Below is a small trained network, with its code and all its weights. Each question gives an input and a class and asks what happens when units are switched off, that is, made to give their printed mean instead of their output.

import numpy as np


def w(rows, s, z=0):
    codes = np.array(rows[::2]) - 128.0
    scale = np.full(codes.shape[1], s)
    scale[-1] = z or s
    return codes * scale


def f(y):
    return np.maximum(y, 0)


def log_softmax(a):
    a = a - a.max(-1, keepdims=True)
    return a - np.log(np.exp(a).sum(-1, keepdims=True))


def net(x, mask):
    res = np.array(x, float).reshape(1, 4) / 4 @ E
    y = f(res @ A[0][:, :-1].T + A[0][:, -1])
    res = res + np.where(mask, y, B[0][:, -1]) @ B[0][:, :-1]
    return log_softmax(res[-1] @ U[:, :-1].T + U[:, -1])


A, B = {}, {}
E = w([
[156,91,27,96,29,123,115,146,86,58,143,184],'x0',
[114,159,92,37,206,46,214,36,48,137,163,216],'x1',
[198,2,201,12,144,18,248,195,58,178,188,70],'x2',
[110,140,141,167,159,108,95,176,112,215,34,200],'x3',
],0.0096)
A[0] = w([
[123,146,184,171,134,181,128,127,173,135,126,106,171],'N1',
[158,38,140,89,85,78,143,210,89,155,133,123,52],'N2',
[149,73,165,140,116,101,125,203,123,179,114,133,172],'N3',
[124,75,108,59,125,49,154,148,56,163,135,160,176],'N4',
[133,106,77,88,68,121,136,81,110,10,169,132,126],'N5',
[118,92,205,87,209,62,154,143,105,231,130,125,213],'N6',
[116,93,72,137,6,154,101,158,154,65,132,125,254],'N7',
[129,130,106,69,147,79,146,111,56,146,124,174,79],'N8',
],0.015,0.0027)
B[0] = w([
[127,109,182,125,142,111,39,127,160,121,111,108,187],'N1',
[124,101,233,139,115,118,110,204,72,145,108,171,224],'N2',
[70,148,160,81,94,130,172,114,82,114,155,127,189],'N3',
[159,75,191,63,137,122,147,128,113,101,143,202,239],'N4',
[123,143,21,78,85,151,224,120,112,137,140,64,221],'N5',
[251,138,131,216,140,154,148,183,119,108,120,85,251],'N6',
[152,171,207,118,128,182,144,155,61,126,115,131,225],'N7',
[121,82,79,138,129,77,147,118,126,159,126,168,207],'N8',
],0.016,0.027)
U = w([
[10,201,63,117,119,136,151,35,88,181,111,160,86],'0',
[180,121,221,195,157,159,115,189,111,100,115,42,170],'1',
[194,36,89,140,196,52,209,119,112,144,165,183,102],'2',
[70,47,188,114,129,94,101,135,203,123,169,3,57],'3',
[136,110,50,34,109,142,226,76,106,114,177,75,59],'4',
[25,170,115,182,208,115,48,38,178,187,81,206,185],'5',
[201,80,193,88,103,146,210,198,21,98,141,115,191],'6',
[119,69,122,125,97,90,91,157,151,156,254,155,4],'7',
],0.0077,0.0035)

Each question gives the input, the list of numbers given to net, and the class t.
The units are the neurons (one row each of A and B). Each row of codes is followed by its name. A weight is (code - 128) times the scale printed after its matrix; where a second scale follows, it is the last column's (A, B and U).
mask holds one flag per neuron, in row order. A switched-off neuron (its flag False) gives its mean, the last column of its row in B, instead of its output. The means were averaged over made-up inputs and are rounded, as every weight is.
A unit's drop is (log p(t) with every unit on - log p(t) with that unit switched off) / (log p(t) with every unit on - log p(t) with every unit switched off).
The circuit of an input: a set's keep is (log p(t) with only the set's units on - log p(t) with every unit switched off) / (log p(t) with every unit on - log p(t) with every unit switched off). Starting from all 8 units, units are removed one at a time, each time the one whose removal leaves the highest keep (on an exact tie, the one counted first), for as long as the keep stays at least 0.8.
circuit, biggest first: the units of the circuit, biggest drop first
most important unit: the unit with the biggest drop
k most important neurons: the k neurons with the biggest drops, biggest first
drop when u is switched off: that unit's drop, to one decimal
input [5,8,0,7], class 2: most important unit	N8
input [7,1,-3,2], class 4: 2 most important neurons	(N2, N6)
input [2,7,-7,8], class 5: circuit, biggest first	(N5, N6, N4)
input [5,5,2,3], class 2: circuit, biggest first	(N8, N7)
input [7,4,-3,2], class 4: circuit, biggest first	(N2, N5)
input [4,0,-2,-2], class 4: 3 most important neurons	(N2, N6, N5)
input [-4,-1,2,4], class 1: circuit, biggest first	(N5, N4)
input [-6,-7,-4,3], class 3: circuit, biggest first	(N6, N1)
input [-6,-5,-5,-2], class 1: 2 most important neurons	(N8, N5)
input [-5,-4,-5,4], class 5: circuit, biggest first	(N6, N7, N5)
input [-7,6,1,-1], class 2: circuit, biggest first	(N7, N2)
input [-4,1,-1,-5], class 3: 2 most important neurons	(N6, N7)
input [-6,-8,8,-1], class 1: 4 most important neurons	(N6, N5, N4, N1)
input [7,2,-2,-3], class 4: circuit, biggest first	(N5)
input [-6,-5,-8,4], class 5: 2 most important neurons	(N6, N2)
input [8,4,-7,3], class 4: 3 most important neurons	(N2, N5, N6)
input [-3,-7,-2,6], class 3: 2 most important neurons	(N6, N2)
input [-3,-5,1,-4], class 1: drop when N4 is switched off	0.1
input [2,3,-7,0], class 0: drop when N4 is switched off	0.2
input [-6,-2,0,-4], class 1: drop when N6 is switched off	0.0
input [7,5,-1,-2], class 4: circuit, biggest first	(N5)
input [-3,7,-8,8], class 5: drop when N5 is switched off	0.1
